Each row has a hidden value. The values are split into ranges, and the grade after each row names the range that its value falls in. Each part has its own value, ranges and names.
[ -84   89   64  184   -5   -7  173   73  151   26  144  -94 -251  155
 -125   68   67  -62  -13  304  225   -7   49  219 -111   49  116   96
  113   94  -10  106   14  -20  -12 -131  104   11 -154  -67   -7] -> Z
[ 121 -146  -23  -77   71 -181  116  101 -117  475  -39 -400   26   94
 -181   54  -44  -73 -184  -97   43  -60   35 -249 -189   95  -78 -146
  190  327 -123 -156  -87  194 -289 -160  205   80  353   86  -68] -> Y
[  83  150 -262  193   38  125  204  -56  141  243   78 -169  -36   60
 -244  181  -59   84  152   21   76  200   42  -91 -131  -12  -23   32
 -139   71   27   17  -10   -8  -80  -49  110  186  -99  -37  112] -> R
[  18    5   91  209 -101  153  178   -5 -220  177   34  106 -130  198
  -87  207 -141 -134  -97 -211  168  118  -28  -52   21 -214  126   -1
 -168   -1   92   85   75 -256   93   24   20  -11 -199   78   53] -> Z
[-192  151  405  244 -209 -222   12  -34   69  106  -55   73 -200  -44
  241 -159   82   16   88  105  239  -95 -158  265  -40   17   10  354
  -85    9 -149   26  -70 -261    5   40   62 -259 -362   74 -188] -> X
[   5   74 -109  362   35  142  224   42  216   84   85  -23 -286  127
 -217  -10  -41  157  121   70  126   81  -91   56   37  -78   45   86
 -151 -122   81  158   58 -307   88 -125   23   81 -240   28   31] -> U
[ -60   40  -50  331   13  255  176   88   49   25   86   39 -221  152
 -173   59 -116  -58  -92   88  184  -18  -42  249   13 -121  263   68
  103   35   -6  264   53 -184  143  -77  145  -74  -55  182  104] -> Z
[ 176  -35 -133 -161   -8  -15  -17  187 -107   71  -93 -214   31   74
  -49   79   -5    0  -67  -99   73   49  182 -153  -62  113 -150  -56
  -47 -115  104  -80  -20  -42    5  -23   64  151  198   35  -46] -> U
[  62  242 -141  302 -199  165   15  182  328 -276  219  122   66  -73
  158  -63   76  -18  157  274  273  105   95  167  -94  -20  121  288
   22 -184   81   92  142 -135  174  -22   48  130  -88   11   61] -> U
[ 185  219 -187   45 -163  178   -3    1 -240   64 -159  106  -69  -35
   17  252   17  229   -4 -415  -50   47  122   86  -39 -157 -114   80
  -21 -139 -107  155  -37 -226   -4   89  126  -66  -19  -36   19] -> Y
[  14  172  -79  -99 -203  145   16  129 -182 -254  121  176    4   -6
  101  191    9 -152 -124   54  225  100  216  279  -85   14   97  124
   93 -160   -7   50   21   10  181  102   55  -81   -2  -38   66] -> Y
[   1  100  153   73  -88    3  125 -166 -153   27  -66  165  -27    6
  -29  230  -68  -52   45 -102   72  164   -8  -66  -19  -40  -10   85
 -270  -74  119   16    3 -153   98  132  -31   35 -370  -66   -7] -> P
[ 154 -248    5 -208   21 -174  154  -66 -238  121   32  -78   64   76
 -145  116 -123 -180 -160  -37   63  192   62 -359   24   84 -137 -156
 -213 -162  213 -128  -54  -11  -77   32 -125  121  -86 -103    7] -> J
[  -6  133  -46  319 -150  219   88   20  139 -195  227  309  -84   30
   58    8   14   40   51   83  224   78  -65  240   13 -216  249  226
  -95 -210  114  319  162 -343   78  -20   44  -47 -292  -25  131] -> X
[   3  173  112 -224  -76 -114  -86   26 -300  100 -247 -197 -165   77
   37  267  175   32 -115  -86   28 -117  274  266 -164  147 -161   67
  165   91 -168   71 -212   37 -138   49  203 -140   31 -118 -144] -> K
[  50    8   26  325 -106  105   87   62  100  -74   84  212  -17  -66
   41  -93  -69    5  -36   46  115  -23 -132   95   12 -134  194  153
   82  -74  -12  220  120 -215   69  -15   87  -74  -80  137   47] -> X
[ 157   70 -349  218   89  185  171   20  197   32   33    6   77 -150
 -236  -38 -122  244  196  -62  -75  179 -105 -198  -21   34  -41   31
 -196 -179   86   42   70 -130   88  -33   39  230   15   97   70] -> K
[ 189  -26 -240  148  161   89  287  -43  190  -36  145  100   35  -99
 -365  117  -59  189   39   35 -123  120 -105 -248  -98   -6   72 -112
   33    8  123   96  172   62  -49 -159   61  305   -3 -128   95] -> P
[ -21 -150  294  174  -83 -267  159  173  170  -84  144   96  -61  -96
   66 -298  -19 -118  -73  285  186  -54 -192  -93  -14  125   55  101
  100  -57   11 -134  119  -47  111 -111  -65    9  -60   85 -178] -> U
[ 176  241 -314  -31 -186  164  -84   -8  -77 -201  -81  121   47 -128
  128  100   33  215  119 -227   49  173  179  106   53  -28 -201  202
 -252 -486   79   94  -86 -315  141  131  -40   13 -121  -62   38] -> K
[  87   89 -398  175  100  214  -19  130  227   24 -160 -184  -26 -132
 -132 -156 -119  273   73  -18   -2  -60  -19  169   32   94  -26  134
   65 -152  -88  167 -104 -156  130  -43  209  -19  266  335   58] -> S
[-118   87  313  286 -115  -41   47   41  -11   69  -81  101 -189    7
   95  -96   26   25   52   35  120  -87 -142  186  -18  -15   79  223
  -56   -7  -84  152    9 -292   58   46   92 -174 -255  128 -141] -> K
[  67  -96  155 -366    0 -133  -92  234 -230   -9 -125 -211   48  163
   25  125   61 -189 -101   76  132   29  248 -122 -127  254  -97  -74
 -110  -68  211  -92   21   33   -3   79   66  134  100  -20 -115] -> Z
[ 201   21 -102  -20   -2  131   74   34 -268   31 -270   76  -42  -55
 -155  224 -133  120  -44 -265 -173   72   67 -107    6   16 -113  -84
  -25 -123  -23  104    7  -94  118  174   83    9   10   74   -4] -> R
[ -16  -54  351  184 -162 -279  -27   21  121  -19   19   68  -36  -55
  244 -218  109  -51  -48  162  198 -143 -110   60  -20    0   35  237
   63  -40   -4   77    3 -212  -99  -66   29 -111 -180    6 -155] -> U
[   8  -17  134 -275  -38 -177   52   29 -265   19 -110 -188  -72  101
  -47  247  -10 -266 -224  122  149   31  260   52 -100  221 -107  -49
  121   58    1 -140 -158  203   37   58   42  -17   20  -68  -81] -> M
[ 143  -34   -5 -218 -139 -200 -141  107  -69 -257 -108   21   50 -168
  214 -127   98   47  -93   77   60  -52  149   90   28  191 -204  141
   66 -374   10   22 -118 -108   21   76  -26  -95   47  -51 -121] -> J
[ 231   29  150  -68  -92 -231  -21   42 -131   25 -262  -29   81 -168
   63  101   91   69   21  -35 -167  -18  116 -215 -143  179 -252   10
  114    3  -86  -44  -21   76 -102  135   72   79   -8 -111 -188] -> J
[ 151  -22  186 -489  -39 -143  -63  315 -431   -5 -228 -129   11  104
   -9  281  105  -84 -170 -164  -25  -11  283 -178 -217  252 -177 -186
   55   38   73 -188   92  166    9   87  121  151  247  -92 -211] -> M
[  29 -275  251  241   92 -245  249  -28   32  271  -28 -167 -152   80
 -206 -116 -122 -154 -106  218   33  -23 -157 -236   25   95  -17  -73
   46  108    5    8  -49  -45  -97  -74  -15   10 -144   82 -107] -> K
[ 132  222 -150   41 -131  204  -10   33  -47 -228  -66  251  -56  -51
   38  167   46  231  156 -144    5  151   94  106    4  -64  -57  149
 -248 -374  128  212  100 -321  142  149   15   43 -262 -105   43] -> X
[ 144   -7 -212  292   30  -38  122   34  320   23   -1 -111   96 -240
  -90 -234 -105  106  114  193  -10   50  -97 -133   -6  145  -89  121
   69 -107  -61  -23  -57  -13   56  -49   32  110   81  170  -17] -> K
[ 104   91 -204  219  -15  345   91  -24 -146   22 -157  106 -141   73
 -161  207 -179  109  -42 -282    6   81   22  105  109 -186   60   29
 -114 -179   53  277   -9 -331  198   82   93  -48  -96  168  125] -> M
[  69  130  -42  204   38   61  106    6   10  101 -211  -23  -65 -164
 -153   97  -66  154  -55  -89 -124 -135  -44  103 -114   44   24   47
  338  223 -261  101  -56   94   45  -28  256  -47  173  166  -52] -> P
[  34  -93  136 -310   28  -52   75   29 -424  118 -121  -65 -131  223
 -152  316  -32 -118 -197 -165   54   65  150  -69  -54   67  -53 -158
 -141  -22  138    3  -19  -39  -31   64   44    9  -67  -90  -43] -> S
[  48  105   20    7 -117   91   32  170 -144   19   -8    1 -180  185
    8  151   63   31  -18 -140  169   52  126   71  -43  -59  -23   51
 -133 -141   96   62   68 -256   71  -14   48   36  -92  -40  -47] -> U
[  86 -152  281 -282   32 -434  -24   83 -180  277 -248 -294 -107   44
  -12   -8  129   69 -114  -51  -42 -149   43 -178 -132  241 -268  -71
   51  101  -61 -122 -104   38 -287  -51  109  -11   78  -89 -272] -> X
[ 110  -51  279 -192  -51 -325 -114   19 -209   81 -401 -146   19 -113
  118   23   48   10  -96  -80  -78 -137   93 -100  -59  235 -263   39
   84    4  -80  -82 -161   13  -52  120   89  -62   48   40 -248] -> P
[  79 -120  305  -74   20 -334  105  131 -118  307 -164 -242  -71   51
  -81   22   34  -47  -70  -19  -10  -68  -11 -310 -162  198 -173 -100
   60  220  -45 -226    6  103 -132  -62   82  119   78    0 -254] -> U
[ 267   36  -11   67  -56 -155  136  184   40  119 -132 -153  -56  -41
  -95   42   47  125  190   30 -102  159   99 -396 -110  196 -345  -53
 -107 -117   23 -191   75  -18    9   63  -48  280  -81 -115 -185] -> J
[ -91  199 -140  145   49  134  119   15  108   97   30  -77 -132  -24
 -168   83   -7  119   11   84   91  -53  -18  317 -155   43  143  130
  176  176 -180  151  -56   52  -21  -85  269  -80   70   95   55] -> R
[ -23   -3  142  122 -117   68  195  105 -248  300   61   63  -17  107
  -56   90 -176 -152  -36 -254  171  155 -120 -205  -71  -97   85  -11
 -237   79   23 -164  121 -134  110   53   31   23  -53  186  -35] -> Y
[  65  129  195 -191 -159    1 -119   66 -408   -5 -359   84   -8   -6
  149  220   -8   21  -14 -352   -1   36  139  -15  -25   60 -169   73
 -228 -168   47  -34  -32 -210  178  254   53  -54  -96   69 -153] -> P
[-224  -39  263   81  -69  -86  143  -31 -121   52  117   10 -103   65
    7  -17 -107 -339 -198  227  308  -10  -53  239  -25   72  195  131
   64   94  -57  -14 -114   13  102    2   39 -211 -124  148  -27] -> K
[  -7  -43  -50  106  -76   48  290  215    2  197  347 -101    4  170
 -144   40 -156 -312  -67  131  344  241   -1 -199 -130   11  132  -53
  -90   92   92 -273  148   95  105  -99  -17  181   63   97   55] -> R
[  20   49  160 -233 -148 -191 -116  -71 -182 -152  -83  142  122 -170
  219   58   88  -19 -184  -89   94 -101   57  161  -83   58  -10  158
  115  -62  -38   28  -90    7  -70   33   99 -148   25  -65  -82] -> M
[ 132   32  -99  -18    5   89  188 -129 -241   54 -122  176 -116  -19
 -216  260 -131  170   -6 -312 -112  173  -32 -131   49  -70 -105  -70
 -240 -198   73   68   15 -186   82   98  -32   32 -228  -77   31] -> X
[ -32   78  -53 -283   69  -77 -159  161  -24 -103 -174 -211  -62  -52
   15  -50  159  166  -35  109   34 -171  157  308 -118  304  -91  117
  116 -102  -59  119 -154   -3  -60  -19  221  -88  213   32 -119] -> K
[ 140  124  476 -114 -329 -252  -76  116 -293  -75 -161  216   32  -12
  323  195  196  -81   88  -81   37   92  152 -189 -168   60 -194  110
 -181 -109   74  -93  165 -128  -24  265  -40   57 -356 -251 -247] -> R
[ -58   31   14   18 -159   56  -66   38 -105  -56   30  203  -55  -28
  190 -174  -17  137   -4 -246  215   11 -132  177  121 -114   31  244
 -338 -403   95  124  -17 -508   97   27  -17 -198 -147  134  -25] -> J
[ 163    9  -98 -137    4 -169  -38  171  101  -92 -117  -95  136 -266
   20 -141   52  160   38  103  -78  -44   43  -93 -129  295 -182   61
  145 -104  -81  -98  -21  126  -13   13  106   89  246   40 -134] -> Y

Next part:
[ -41 -139   45  304  278  -40   66 -292 -132  128 -191   -5  369 -126
  246 -262   81 -110  178   80 -141  162  -37   26   60 -332  218  225
  -12   30  111   61 -122  186  320  128 -316  143    8   99    2] -> mizi
[ 288  270   -2  101 -300  164  104  241   60  231  -35 -111  -92    7
  -77  374   -3   76 -474 -178 -105  -95   79 -123  289  268  -94  -22
   39  101    8   97  201 -242  -58  179  197 -286 -253 -233  100] -> Ner
[ 364  130   11   52 -130  167   74  152   72   56 -189 -191   63  -80
  -28  366   80  -52 -245 -217  -36 -166  -17 -161  136  111   -2   80
   62   27   44 -163  128 -166   77  171  299 -157 -209  -75    1] -> sug
[ -37   82   42  141  103  -54  140 -199 -160  206  -86   80  199  -89
  214 -260  -31  -25 -100   88 -195  133  145   52  329 -229  207  121
   85  -95  242  183  -15 -104  224  216 -283   79  -52   77  -93] -> mizi
[ -47  122 -271 -251   37  -32   -8   36  -31   59   89  -96 -343  321
 -148  -75   92   -4   32  122  -74  -55 -147  310 -135  263 -119 -297
   86  -39 -237    6  118    2 -195  100  133 -183   14   21  -97] -> poraf
[ -20 -112  -91   44  222   70  134 -256 -208   79 -211    0  256 -254
  178 -319  -19   35   18   66  -90  141  139 -111  237 -448  270  229
   88 -105  246  137 -111   15  387  218 -230  112    3  173  -78] -> tokep
[ 121  106   17  155  340  -22 -187  -97   62  -53   72 -178  -52  364
  -65 -204  136 -100  149  -87    2   -1 -449  104  -40  167  121 -132
   69  -92  -20 -302  118   85  -80   41  369 -275  131  195   -1] -> votuz
[  90  148  -64  -62  -88   79  129  107 -115   54  -64  -79 -236  404
  -42  158  -13    2  -81  103 -289 -105  -21  226  225  231  -54 -329
  176  -73    5   75  218 -378  -78   34  123    0 -161   90 -292] -> mizi
[ 169   76   11  -87   -3 -197  121 -149  -46  308   25  102  208 -124
  191 -178   75  -80 -161   25  -97  148  304   88  -12   75  188   27
  147  -91   13  155  -73  -28   16  312 -242   58    4  -82   98] -> bopub
[-216  -31 -211  277  235   46   -9 -184  -82  -95   28  -78 -209  505
  -40 -231  -74   64  219  132 -198   88 -479  320  175   17  -15  -30
   -2   44 -153   59  101   65   55 -149   62 -206  114   54 -191] -> tokep
[ -93   57 -375   32  -19  314   26  110 -327   97 -153 -232 -193  133
 -229  -75  271  261  -82  268    3   60 -150  -42  215   61   24 -325
 -143 -339  -36  -73  241 -133 -164   80  343 -259   82  181 -157] -> tokep
[ 181 -417  -75  206   85  249  -27   63  -38  207 -125 -211  251 -160
 -106   34  -84   29  -57 -202   69   36 -223 -345   92 -156   27  219
  -25   46  -22   47  -16  132  185  -37   60  -57  -72 -158  245] -> mizi
[  28  116 -137 -289  -11 -277   33 -193  100  117  138   52  -43  -62
  100 -212  -36 -177  -56  -65   51    6   85  330 -167  117    5  125
  141  -89 -205   -2  -76  127  -25  232 -165  -65  102 -179  -42] -> burad
[ -41 -111  151  203  272  -25  138   -8  -94  132  -63  -62  352 -241
  322 -141 -107 -274  -22   -5  -56  177  -89  -69  113 -262   -3  167
    6  101 -116   28 -112  107  152   81 -318  218 -182 -196   23] -> votuz
[ 157   -5 -197  114   95  181    9 -106  -41  -33  -58 -124 -187  381
 -147   -4  -90  141    1  -67 -137  -25 -224   48  320  112  117  -11
  156  -95   93  -26  129 -188  101   11  353 -203   41  184 -123] -> Vezu
[ 215  170  -72   45   -8   16  226  -80 -128  -16  -78  -16  -19  223
    8   58  -46  159 -159  -29 -200   85   47   76  279   83  157   92
  226  -82   49  112   17 -275   24   62  229  -94  -36   15 -169] -> poraf
[  16  -53  -76  -38  -44  171   53  164 -106  121  -23 -181 -158  110
 -178  123  -60  157  -98  -62  -76   10  -47  -34  -85   -9 -185  -93
   74  252 -198  356    6   93  -15  -88  -51 -122 -158 -171   93] -> bopub
[-221  120 -134 -134   93   32  203   43 -203   22  -52 -125 -192   49
  -20   34 -106  -23   16  117  -71   41  -64  260   35 -134 -222   37
   69   88 -255  166  -96   63  -44  -31  -99   99 -183 -101 -230] -> sug
[-152   17  -72  138  194   77   94  -96 -204   -9  -40  -95  -98  224
    2 -175 -121   72   82   80 -160  123 -145  148  178 -165  -23  -11
   94   55  -47  201  -26   27   93  -67  -88    5  -39   77 -166] -> roral
[ -31  186   54 -231    8 -132   -9  -15 -115  322  -38    3   67 -142
   54 -223  234 -117  -90  130  -90  -62  226  120  -78  -82   85 -223
   61 -155  199   88   71  -21    1  333 -260   35  -82  144  -37] -> Ner
[-264   26 -136 -112   66   53  -78   34  -42   33   41 -159 -350  267
 -220  -79  -61   27  125   26  -88 -143 -295  285 -119  -87 -252 -112
   26  191 -144  222   73  193   21 -112 -107 -169  -78  -19 -113] -> Ner
[ 201 -156  -24  221  122  316  -12  165 -138  283 -210 -255  267 -256
 -105   85  176   74 -158  -78   70   60 -111 -456  134 -149   93   50
 -105  -19  110  -47   39   68   81  140  200 -112 -152   13  279] -> bopub
[ 256 -483   32  177   72   -7   31  -41   45  248 -212  -68  538 -242
  270   25  105 -349  102  -34  -69    3  -62 -131 -113  -33  118   86
  -38  -34  -85 -159    6   60  224  143 -255  254  -78 -171  129] -> Vezu
[-114  175 -397 -275 -110  272  -81   69    1  -41   66 -193 -664  219
 -261  -18 -124  191 -113  -26  -22 -134   25  138   12  105 -280 -323
   90  203 -177  259  158   76   55  129    8 -356  -46   77  -50] -> roral
[ -21 -202   22  342  137  180   73  135 -202  289 -175 -124  400 -272
  166 -122  140  -78 -123  127  -71  163 -120 -308  213 -224   64  -35
 -186  -38   34   20   91   20  107  129 -176   33 -155 -113  138] -> poraf
[ -96  279  -74 -406 -138   27   78  159  -27  -17   37 -132 -299 -111
  -92   76  -83   10 -243  -91   48 -166   52  137  -59  -74 -238  -16
  109   91 -160  192   58   -2  -35   70  -63 -176 -159 -218 -175] -> biru
[ 182   18 -333 -153 -174  144   13  -62  161   22   46 -124 -285  -35
 -207  133 -238  151 -232 -323  114  -85   -2   -6   65  105 -117  303
  130  154 -184  139  -31  120  141  109  162 -350    7 -231  122] -> roral
[ -16  116  -97  -23  -56   38  147 -177 -224  110 -160   18  102 -210
  155 -237   52   96 -152  101 -111  104  344   -1  216 -250  179   22
   76 -157  190  208    4  -91  233  271 -273   16   20  119 -156] -> roral
[ 154 -171  169 -122   95 -129   77  -11 -162  216 -137  -43  472 -310
  238 -215  164 -237  -10   33  -23   67  198  -92 -152 -194  180  -72
  102 -234   71  -28  -46  -30   74  196 -290  283  -42  -10  -38] -> burad
[ 275 -153   34  138    8  190  -18   97 -197   16 -215 -246  322 -152
   86  -40  334   31  -45    1   51  115   72 -316 -195   -3  151 -287
  -38 -153  -98  -89  115   13   -7   83   49  -57   85   23   51] -> biru
[-155 -138 -286 -231  -88  -34  -68  -19 -161  152   71  -98 -190  222
 -218 -271   81   74   68  146   12  -32 -152  277 -130  108  -63 -257
   12 -305 -169   84  146   21 -175  -48  -25 -130  195  -24 -170] -> Ner
[ 157 -136 -345  211   58  272  -37    4 -110  157  -22 -192  -67  196
 -193  -65   65  178 -104   15   59  133 -271 -141  290  243  110  -89
  -60 -272  -90 -158  164  -82 -109   70  453 -296  147   43   95] -> bopub
[  69  -74  -69   45   17  114  -89  101 -145  192 -122 -183   91   44
  -51 -111  292  -59    6  123  -38  -43 -103  -53  -24   68   60 -363
  -73 -254   49 -154  227  -65  -69  140   74  -75   18  149  -40] -> roral
[ 359  481  194  111  -57  -83  136  -61  100  -32 -142  -17    2  180
  210  277  160 -117 -139 -101 -302  -90  218  167   41  216   98  -79
  213  204   97  -25   77 -198  104  288   58  -83 -206  107 -108] -> sug
[-272   71 -254   34   81  165  -68  -14 -213  -37   17 -182 -434  499
 -265 -191   20  216  139  180 -140  -12 -312  278   79   19 -126 -328
    8  -36  -91  175  183   21  -76 -142   98 -251   81  190 -237] -> Ner
[ 305  175 -148  280   -4  247  -77  -53  209 -205  -68 -146 -261  371
  118  123  -35  -64  -81 -143 -206 -106 -130   10  276  331   23 -268
   94  164  -22 -191  312 -196  227  224  233 -347  -22  161  -72] -> burad
[ 115   58   63  198  153   -9   -7 -103   28 -136  -23  -39 -101  535
   69  -85  -26   -9  128  -18 -367  -38 -213  195   66   91   80 -212
  210  192   58  127  159 -132  164  -32    1 -141  -34  152 -148] -> poraf
[ -49 -154 -150 -158  -52  -90 -108 -127  -64  118   -6  -49   20   44
  -25 -334  138  -44   99   70  -20  -53  -15  184 -209  -19   59 -190
   27 -214  -32   53  116   90   50   91 -221  -83  193   34 -101] -> roral
[ 326   59  143    8 -154   81  -58  184  177  118  -72 -170   13   28
 -119  307   24  -53 -197 -321  -85 -254  -78 -116  -73   94  -84   23
  110  234   62   59  138  -31  104   63  106 -223 -229 -150  132] -> roral
[-109   35 -207 -208 -130 -126   47 -162   11  170   42   58  -83  -73
   14 -201  -89  -47 -109    6  -32  -75   43  270   96  -49   -3  155
   60 -142   -6  127   44   -1  110  170 -223  -96   56 -140 -142] -> Ner
[ -42  105  -55  145  270  -78  158 -159  -84  -34  -14   -7  -32  307
   96 -106  -80  -42  103   77 -226  113 -229  263  173  -18   56  112
  141   71  -74   47  -52  -32   54    6   49   -2  -61   32 -162] -> poraf
[ -41  175 -171 -206  126  141   20  -22 -180 -174    2 -216 -418  312
 -205  -79  -39  223   77  -13  -44   38    2  157 -149  -28 -113 -232
  222  136 -180  248  -44  106  -27  -49  108 -159   14  182 -147] -> burad
[  87  107    3 -353 -319 -123  -58   43  -65   18   58  -83 -205  227
 -214  -81  129  190  -78  -87  -87 -140  182  233 -424  115  -72 -308
  210   -5  -97  385  120   10 -105  -67 -153 -241  116  -89 -126] -> sug
[-244   27   51 -117   38  113  -62  149  -88  -88  -84 -201 -224  138
  -61  -57  -10  -55  107   33 -164 -210 -177  150 -155 -267 -260 -284
   37  249  -46  248  154   93  155 -108 -295  -64 -185   24 -229] -> burad
[-103   35 -130 -421 -124 -148  -40   42   57 -103  178  -73 -351  274
  -44 -119  -90 -108   28  -19  -39 -156 -100  424 -325  197 -242 -291
  169   26 -386  157  139   24 -129  -75 -184 -134   74 -232 -254] -> biru
[ 172 -308   49  117  191  -73  105 -220 -115  204 -192  -16  492 -244
  231 -161   76 -152  127  -11  -60  160  122  -78 -106 -225  233  216
   83  -41   21   45 -193  149  246  149 -289  276   -2   -6   97] -> mizi
[ 126 -102  154  123  146  187   69  148 -171  117 -153 -184  299 -295
  177  -55   32  -78 -144  -55  -14  125   99 -351   47 -253   32  -96
   29   81    8  103   -8   26  148  124 -194  101 -188  -51  104] -> votuz
[-140   52  159   63   50  -10   70  121 -161  -52  -33 -136  -29  195
   99  -38   14  -62   62   76 -204   28  -98  179 -175  -98 -187 -267
   61  225 -231  280   62   56  -18 -159 -315   37 -137 -137 -184] -> votuz
[ 280   38 -117  242 -206  192   44  163  -94  124  -97 -172  -52  352
 -111  245  209  133 -168   44 -161    8 -113  -15  142  432   21 -333
  -19 -132 -124  -53  294 -275 -202    6  344 -243   -1  -49  -36] -> Vezu
[-269  128 -347 -245  -96  129 -154   -1  -32   55   26 -137 -506  210
 -248 -162  102  121   29  130  -48 -194 -120  279  -98   27 -190 -327
  -51   38  -78  177  233  126   25  100  -89 -354   56  106 -126] -> Vezu
[-188    1 -253  -64    2  153   26   56  -79   57   36 -148 -371  232
 -175   16 -123  109    3   47  -82  -18 -171  197    2   26 -254 -106
   23  209 -268  282   48  125   -8  -70  -72 -163  -87 -113  -47] -> Vezu
[ 174   -8  -37  280   48  270   37  173  -85  128 -157 -238  218 -239
   73   93  124  -49 -237  -61   83   81 -132 -341  236  -10   25   -1
 -142  -84  -59 -211  132  -34   16  165  201 -150 -108 -110  105] -> votuz
